Below is a small trained network, with its code and all its weights. Each question gives an input and a target symbol and asks what happens when units are switched off, that is, made to give their printed mean instead of their output.

import numpy as np


def w(rows, s, z=0):
    codes = np.array(rows[::2]) - 128.0
    scale = np.full(codes.shape[1], s)
    scale[-1] = z or s
    return codes * scale


def norm(h):
    return h / np.sqrt((h * h).mean(-1, keepdims=True) + 1e-5)


def f(y):
    return y / 2 * (1 + np.tanh(0.7978845608 * (y + 0.044715 * y**3)))


def softmax(a):
    e = np.exp(a - a.max(-1, keepdims=True))
    return e / e.sum(-1, keepdims=True)


def log_softmax(a):
    a = a - a.max(-1, keepdims=True)
    return a - np.log(np.exp(a).sum(-1, keepdims=True))


def net(x, mask):
    ids = ['αβγδεζηθλμξπσφψ'.index(c) for c in x.split()]
    T = len(ids)
    res = E[ids] + P[:T]
    q, k, v = (norm(res) @ M[0].T for M in (Q, K, V))
    z = softmax(np.where(np.tri(T) > 0, q @ k.T / 3**0.5, -1e9)) @ v
    res = res + np.where(mask[0], z, O[0][:, -1]) @ O[0][:, :-1]
    y = f(norm(res) @ A[0][:, :-1].T + A[0][:, -1])
    res = res + np.where(mask[1:25], y, B[0][:, -1]) @ B[0][:, :-1]
    return log_softmax(norm(res)[-1] @ U[:, :-1].T + U[:, -1])


Q, K, V, O, A, B = {}, {}, {}, {}, {}, {}
E = w([
[223,121,124,132],'α',
[164,161,243,129],'β',
[68,181,146,92],'γ',
[210,123,124,141],'δ',
[161,3,140,104],'ε',
[163,134,84,101],'ζ',
[101,190,204,83],'η',
[165,129,85,99],'θ',
[206,137,194,102],'λ',
[97,140,157,131],'μ',
[184,127,97,116],'ξ',
[245,121,97,118],'π',
[191,124,99,133],'σ',
[216,124,131,144],'φ',
[80,170,167,113],'ψ',
],0.012)
P = w([
[138,86,104,163],'0',
[126,124,106,151],'1',
[164,110,96,29],'2',
[140,83,175,146],'3',
[129,145,103,145],'4',
[161,172,115,10],'5',
[158,61,210,134],'6',
[133,186,97,136],'7',
[164,205,90,35],'8',
],0.013)
Q[0] = w([
[180,103,126,105],'H1',
[188,215,182,41],'H1',
[199,238,58,5],'H1',
],0.018)
K[0] = w([
[159,130,119,135],'H1',
[166,207,158,133],'H1',
[154,251,74,152],'H1',
],0.024)
V[0] = w([
[43,84,138,71],'H1',
[120,153,227,250],'H1',
[192,111,220,44],'H1',
],0.022)
O[0] = w([
[91,94,114,65,7],'H1',
[117,140,252,151,145],'H1',
[203,98,126,78,246],'H1',
],0.027,0.013)
A[0] = w([
[14,160,148,101,255],'N1',
[110,50,140,177,180],'N2',
[88,123,117,105,127],'N3',
[168,76,109,120,138],'N4',
[87,153,111,89,159],'N5',
[139,165,137,193,98],'N6',
[144,151,119,131,105],'N7',
[129,74,53,27,167],'N8',
[74,45,195,213,163],'N9',
[182,162,115,112,35],'N10',
[48,193,140,142,161],'N11',
[87,101,153,177,184],'N12',
[115,191,184,137,131],'N13',
[138,110,109,86,114],'N14',
[164,114,156,247,143],'N15',
[146,132,133,121,59],'N16',
[110,122,99,190,181],'N17',
[192,152,232,152,131],'N18',
[128,135,146,134,106],'N19',
[97,147,65,121,35],'N20',
[121,111,117,140,108],'N21',
[230,126,83,192,102],'N22',
[182,82,169,86,131],'N23',
[70,140,106,76,112],'N24',
],0.016,0.0044)
B[0] = w([
[185,139,252,75,162],'N1',
[130,152,95,96,130],'N2',
[137,115,166,114,131],'N3',
[151,143,94,97,167],'N4',
[123,129,173,105,137],'N5',
[111,173,99,81,156],'N6',
[112,120,133,118,136],'N7',
[235,188,127,153,174],'N8',
[214,198,55,116,142],'N9',
[160,95,159,130,157],'N10',
[154,162,126,56,154],'N11',
[174,149,114,121,135],'N12',
[132,147,55,116,154],'N13',
[152,137,123,126,138],'N14',
[124,164,139,36,198],'N15',
[139,107,143,139,129],'N16',
[108,116,125,186,150],'N17',
[71,138,95,249,254],'N18',
[131,131,113,135,129],'N19',
[123,83,112,138,144],'N20',
[132,128,126,133,123],'N21',
[88,33,185,91,238],'N22',
[138,66,96,127,209],'N23',
[119,138,177,106,141],'N24',
],0.03,0.014)
U = w([
[21,115,202,130,86],'α',
[190,182,144,215,13],'β',
[158,152,211,24,166],'γ',
[109,175,97,143,162],'δ',
[246,132,39,73,163],'ε',
[129,125,22,135,101],'ζ',
[121,130,87,186,86],'η',
[142,125,32,129,113],'θ',
[202,47,183,178,87],'λ',
[171,191,112,111,163],'μ',
[54,63,35,78,183],'ξ',
[124,40,136,28,91],'π',
[79,157,79,61,253],'σ',
[108,207,93,172,186],'φ',
[160,189,137,97,159],'ψ',
],0.012,0.003)

Each question gives the input, a string of symbols that net reads in full, and the target symbol t.
The units are the heads (3 rows each of Q, K, V and O) and the neurons (one row each of A and B). Each row of codes is followed by its name. A weight is (code - 128) times the scale printed after its matrix; where a second scale follows, it is the last column's (O, A, B and U).
mask holds one flag per unit, heads first, then neurons. A switched-off unit (its flag False) gives its mean, the last column of its rows in O or B, instead of its output. The means were averaged over made-up inputs and are rounded, as every weight is.
A unit's drop is (log p(t) with every unit on - log p(t) with that unit switched off) / (log p(t) with every unit on - log p(t) with every unit switched off).
The circuit of an input: a set's keep is (log p(t) with only the set's units on - log p(t) with every unit switched off) / (log p(t) with every unit on - log p(t) with every unit switched off). Starting from the 12 units with the biggest drops (on a tie, the unit counted first), units are removed one at a time, each time the one whose removal leaves the highest keep (on an exact tie, the one counted first), for as long as the keep stays at least 0.8.
circuit, biggest first: the units of the circuit, biggest drop first
unit that matters most: the unit with the biggest drop
k most important neurons: the k neurons with the biggest drops, biggest first
drop of u: that unit's drop, to one decimal
input λ γ π π π π, target π: circuit, biggest first -> [N22, N18, H1, N8]
input γ θ θ β, target β: 3 most important neurons -> [N22, N18, N9]
input γ λ β π γ β ε ξ φ, target ξ: circuit, biggest first -> [H1, N22, N8]
input γ γ φ, target γ: circuit, biggest first -> [H1, N1]
input ξ ξ α γ ε λ ε λ α, target λ: 2 most important neurons -> [N18, N22]
input μ ζ γ α γ ε π α γ, target α: unit that matters most -> N22
input λ φ γ ε φ ξ ψ, target ε: circuit, biggest first -> [H1, N22]
input λ β ε, target β: circuit, biggest first -> [H1, N18, N22]
input φ β λ π π λ, target π: circuit, biggest first -> [N22, H1, N18, N8]
input λ π γ, target π: circuit, biggest first -> [H1, N22, N18, N8]
input λ γ λ β ξ λ β π η, target π: circuit, biggest first -> [N22, H1, N18, N8]
input λ ξ σ ε α ε β λ γ, target λ: circuit, biggest first -> [N18, N22]
input λ λ λ λ ε γ, target ε: circuit, biggest first -> [H1, N8]
input γ ψ ε ξ, target ε: circuit, biggest first -> [H1]
input ε γ γ ψ ε γ ξ, target ε: 2 most important neurons -> [N8, N4]
input λ ε ψ, target ε: circuit, biggest first -> [H1, N8]
input λ η ξ α ε ε λ ξ ψ, target ξ: 3 most important neurons -> [N18, N22, N8]
input λ ψ ζ ε ε φ γ, target ε: 2 most important neurons -> [N22, N8]
input ψ λ λ ε α λ, target α: 3 most important neurons -> [N22, N15, N8]
input β φ ζ, target φ: most important neuron -> [N18]
input ψ α λ, target α: 2 most important neurons -> [N22, N15]
input λ γ φ ζ σ γ, target σ: 2 most important neurons -> [N18, N8]
input ε ξ λ λ π, target π: 3 most important neurons -> [N22, N18, N15]
input ε π λ ψ σ ψ λ λ π, target λ: 2 most important neurons -> [N18, N22]
input λ θ η φ β λ, target β: 2 most important neurons -> [N18, N22]
input π γ λ, target γ: drop of H1 -> 2.4
input ε ε ξ ε γ φ, target γ: drop of H1 -> 2.1
input λ γ ξ, target γ: drop of H1 -> 1.6
